Below are the code and all the weights of a small trained network. Each question names an input and a class and asks about switching units off, where a switched-off unit gives its printed mean instead of its output.

import numpy as np


def w(rows, s, z=0):
    codes = np.array(rows[::2]) - 128.0
    scale = np.full(codes.shape[1], s)
    scale[-1] = z or s
    return codes * scale


def f(y):
    return np.maximum(y, 0)


def log_softmax(a):
    a = a - a.max(-1, keepdims=True)
    return a - np.log(np.exp(a).sum(-1, keepdims=True))


def net(x, mask):
    res = np.array(x, float).reshape(1, 4) / 4 @ E
    y = f(res @ A[0][:, :-1].T + A[0][:, -1])
    res = res + np.where(mask, y, B[0][:, -1]) @ B[0][:, :-1]
    return log_softmax(res[-1] @ U[:, :-1].T + U[:, -1])


A, B = {}, {}
E = w([
[102,236,24,160,163],'x0',
[222,139,70,86,32],'x1',
[240,172,185,243,107],'x2',
[49,255,188,69,85],'x3',
],0.0094)
A[0] = w([
[171,112,77,106,83,127],'N1',
[113,85,150,118,96,4],'N2',
[126,179,147,92,99,41],'N3',
[126,89,190,114,77,69],'N4',
[175,174,173,159,156,121],'N5',
[120,77,154,146,75,21],'N6',
[138,66,178,120,124,167],'N7',
[100,111,79,56,136,124],'N8',
[126,177,34,153,140,77],'N9',
[66,41,83,53,130,102],'N10',
[147,112,119,112,67,7],'N11',
[155,45,72,186,172,88],'N12',
[139,178,94,137,165,49],'N13',
[111,92,133,161,218,115],'N14',
[95,201,213,99,97,109],'N15',
[124,117,93,114,72,23],'N16',
[166,112,96,141,137,141],'N17',
[159,96,254,57,123,63],'N18',
[89,130,206,148,236,76],'N19',
[175,157,129,152,163,48],'N20',
[117,116,95,70,155,65],'N21',
[171,124,86,100,30,160],'N22',
[185,141,96,74,110,181],'N23',
[202,167,163,180,83,152],'N24',
[113,191,63,161,178,38],'N25',
[178,64,53,129,140,24],'N26',
],0.015,0.0042)
B[0] = w([
[80,102,148,89,160,208],'N1',
[102,110,111,130,98,159],'N2',
[173,177,105,82,120,181],'N3',
[95,120,43,167,92,198],'N4',
[89,135,188,164,132,207],'N5',
[90,128,103,139,86,173],'N6',
[101,149,18,153,152,215],'N7',
[99,204,214,230,129,209],'N8',
[81,65,49,149,97,223],'N9',
[138,165,148,182,122,244],'N10',
[92,56,140,110,105,168],'N11',
[174,255,104,85,90,246],'N12',
[97,88,85,136,70,180],'N13',
[70,120,183,24,121,202],'N14',
[195,224,97,53,106,243],'N15',
[126,115,182,117,113,160],'N16',
[90,184,145,85,120,186],'N17',
[120,93,51,164,115,239],'N18',
[46,61,192,62,148,233],'N19',
[126,140,141,164,124,172],'N20',
[142,159,200,201,105,177],'N21',
[65,92,164,79,166,239],'N22',
[60,51,186,87,205,208],'N23',
[109,147,186,184,146,255],'N24',
[91,74,54,142,88,218],'N25',
[174,184,122,87,99,222],'N26',
],0.0089,0.013)
U = w([
[87,65,48,177,78,133],'0',
[86,58,196,67,127,118],'1',
[163,175,126,77,99,129],'2',
[115,129,208,249,110,100],'3',
[107,112,126,134,168,246],'4',
[161,58,96,150,141,94],'5',
[168,58,153,161,179,105],'6',
[154,105,111,153,161,98],'7',
],0.017,0.014)

Each question gives the input, the list of numbers given to net, and the class t.
The units are the neurons (one row each of A and B). Each row of codes is followed by its name. A weight is (code - 128) times the scale printed after its matrix; where a second scale follows, it is the last column's (A, B and U).
mask holds one flag per neuron, in row order. A switched-off neuron (its flag False) gives its mean, the last column of its row in B, instead of its output. The means were averaged over made-up inputs and are rounded, as every weight is.
A unit's drop is (log p(t) with every unit on - log p(t) with that unit switched off) / (log p(t) with every unit on - log p(t) with every unit switched off).
The circuit of an input: a set's keep is (log p(t) with only the set's units on - log p(t) with every unit switched off) / (log p(t) with every unit on - log p(t) with every unit switched off). Starting from the 12 units with the biggest drops (on a tie, the unit counted first), units are removed one at a time, each time the one whose removal leaves the highest keep (on an exact tie, the one counted first), for as long as the keep stays at least 0.8.
units of the circuit, in order: the units of the circuit, biggest drop first
k most important neurons: the k neurons with the biggest drops, biggest first
drop of u: that unit's drop, to one decimal
input [6,3,3,6], class 0: units of the circuit, in order => (N9)
input [-3,8,-2,7], class 1: 2 most important neurons => (N22; N23)
input [7,-8,-2,-7], class 1: 2 most important neurons => (N14; N19)
input [8,-3,8,2], class 0: 2 most important neurons => (N25; N9)
input [-2,1,4,-4], class 2: 3 most important neurons => (N12; N8; N10)
input [-1,8,-8,-6], class 1: 3 most important neurons => (N22; N23; N1)
input [-1,7,-8,2], class 3: 3 most important neurons => (N8; N10; N21)
input [3,2,-8,-8], class 2: 2 most important neurons => (N12; N26)
input [8,-6,-7,0], class 0: 3 most important neurons => (N25; N9; N24)
input [4,7,8,-6], class 3: 3 most important neurons => (N24; N19; N20)
input [7,8,-7,-8], class 1: 3 most important neurons => (N23; N22; N1)
input [7,1,7,-8], class 2: 3 most important neurons => (N12; N26; N17)
input [-5,5,3,0], class 0: drop of N14 => 1.1
input [-4,-3,-7,-5], class 3: units of the circuit, in order => (N10)
input [3,5,-5,-4], class 1: drop of N15 => 0.2
input [6,0,-8,-7], class 3: drop of N8 => 0.7
